Here is a tiny trained network, its code and every weight. The questions are about switching its units off for an input and a class, where a switched-off unit gives its printed mean instead of its output.

import numpy as np


def w(rows, s, z=0):
    codes = np.array(rows[::2]) - 128.0
    scale = np.full(codes.shape[1], s)
    scale[-1] = z or s
    return codes * scale


def f(y):
    return np.maximum(y, 0)


def log_softmax(a):
    a = a - a.max(-1, keepdims=True)
    return a - np.log(np.exp(a).sum(-1, keepdims=True))


def net(x, mask):
    res = np.array(x, float).reshape(1, 5) / 4 @ E
    y = f(res @ A[0][:, :-1].T + A[0][:, -1])
    res = res + np.where(mask, y, B[0][:, -1]) @ B[0][:, :-1]
    return log_softmax(res[-1] @ U[:, :-1].T + U[:, -1])


A, B = {}, {}
E = w([
[41,93,207,102,223,96],'x0',
[129,111,130,153,128,133],'x1',
[144,149,130,106,128,115],'x2',
[99,218,79,214,200,58],'x3',
[100,205,255,198,72,136],'x4',
],0.0085)
A[0] = w([
[129,147,129,170,170,100,75],'n0',
[93,162,125,96,141,91,201],'n1',
[103,50,69,118,151,82,91],'n2',
[110,184,51,171,162,67,143],'n3',
[64,190,53,149,171,81,22],'n4',
[77,120,145,98,137,121,252],'n5',
[163,139,98,198,150,154,115],'n6',
[144,157,109,177,159,113,55],'n7',
[166,219,92,167,2,127,219],'n8',
[218,159,69,97,72,167,29],'n9',
[150,95,181,77,107,231,135],'n10',
[158,45,139,67,105,208,14],'n11',
[184,142,52,94,184,145,121],'n12',
[142,140,168,159,112,137,246],'n13',
[92,97,181,128,190,101,93],'n14',
[73,54,156,128,125,64,87],'n15',
[132,71,33,62,157,74,42],'n16',
[133,213,186,147,81,115,125],'n17',
[64,149,159,81,162,65,158],'n18',
],0.0096,0.0033)
B[0] = w([
[143,168,154,68,148,206,173],'n0',
[176,48,112,67,116,149,179],'n1',
[59,137,156,144,139,77,198],'n2',
[119,91,192,89,184,176,230],'n3',
[109,159,189,85,152,229,207],'n4',
[188,99,62,123,69,97,200],'n5',
[176,103,83,75,153,202,169],'n6',
[126,159,179,59,153,185,168],'n7',
[83,39,77,89,107,130,255],'n8',
[80,97,116,118,103,139,200],'n9',
[123,126,217,152,167,171,223],'n10',
[103,148,198,72,162,171,213],'n11',
[72,128,134,179,147,61,205],'n12',
[77,100,143,165,173,57,199],'n13',
[110,71,68,126,2,165,204],'n14',
[131,135,45,116,44,136,185],'n15',
[33,198,181,240,112,82,225],'n16',
[68,127,147,178,123,55,218],'n17',
[112,61,44,114,80,150,210],'n18',
],0.0064,0.0088)
U = w([
[143,99,131,132,151,103,254],'0',
[59,177,170,198,123,52,20],'1',
[149,157,188,69,162,198,22],'2',
[136,94,38,104,75,137,39],'3',
[140,144,123,109,132,91,226],'4',
[254,158,112,163,144,73,153],'5',
],0.0093,0.0064)

Each question gives the input, the list of numbers given to net, and the class t.
The units are the neurons (one row each of A and B). Each row of codes is followed by its name. A weight is (code - 128) times the scale printed after its matrix; where a second scale follows, it is the last column's (A, B and U).
mask holds one flag per neuron, in row order. A switched-off neuron (its flag False) gives its mean, the last column of its row in B, instead of its output. The means were averaged over made-up inputs and are rounded, as every weight is.
A unit's drop is (log p(t) with every unit on - log p(t) with that unit switched off) / (log p(t) with every unit on - log p(t) with every unit switched off).
The circuit of an input: a set's keep is (log p(t) with only the set's units on - log p(t) with every unit switched off) / (log p(t) with every unit on - log p(t) with every unit switched off). Starting from the 12 units with the biggest drops (on a tie, the unit counted first), units are removed one at a time, each time the one whose removal leaves the highest keep (on an exact tie, the one counted first), for as long as the keep stays at least 0.8.
circuit, biggest first: the units of the circuit, biggest drop first
most important unit: the unit with the biggest drop
k most important neurons: the k neurons with the biggest drops, biggest first
drop of u: that unit's drop, to one decimal
input [-8,-8,-7,-6,-3], class 0: most important unit => n10
input [8,1,4,8,5], class 2: circuit, biggest first => n4; n0
input [7,6,3,4,-2], class 3: circuit, biggest first => n14; n18; n15
input [8,3,4,-3,6], class 3: circuit, biggest first => n14; n18; n15
input [-7,7,-1,2,-8], class 1: circuit, biggest first => n16; n12
input [-8,8,8,5,-7], class 0: circuit, biggest first => n3; n12
input [0,3,7,7,-4], class 2: circuit, biggest first => n4; n3
input [8,8,5,5,8], class 0: circuit, biggest first => n16; n18
input [8,6,0,5,-6], class 3: circuit, biggest first => n14; n18
input [-6,-4,-1,5,5], class 3: 2 most important neurons => n8; n16
input [4,-2,7,5,4], class 4: circuit, biggest first => n16; n1
input [-6,-8,7,6,8], class 0: 2 most important neurons => n8; n16
input [-6,1,4,-4,7], class 1: 2 most important neurons => n17; n13
input [-2,-4,-8,-8,1], class 2: circuit, biggest first => n11
input [7,6,3,1,5], class 3: 2 most important neurons => n14; n18
input [-4,-2,3,6,-6], class 1: 2 most important neurons => n16; n12
input [-3,0,4,7,-3], class 2: 2 most important neurons => n4; n3
input [6,3,-5,-1,-6], class 1: 2 most important neurons => n16; n2
input [-5,-6,-3,6,4], class 0: 2 most important neurons => n8; n17
input [-6,8,6,-5,-7], class 0: most important unit => n17
input [7,-5,-2,8,-5], class 2: 3 most important neurons => n4; n3; n0
input [-5,-5,-5,-6,1], class 2: 2 most important neurons => n11; n10
input [4,2,7,8,6], class 2: 2 most important neurons => n4; n0
input [-5,-6,-1,-8,2], class 2: 2 most important neurons => n11; n10
input [2,-1,2,-1,-5], class 1: drop of n1 => 0.0
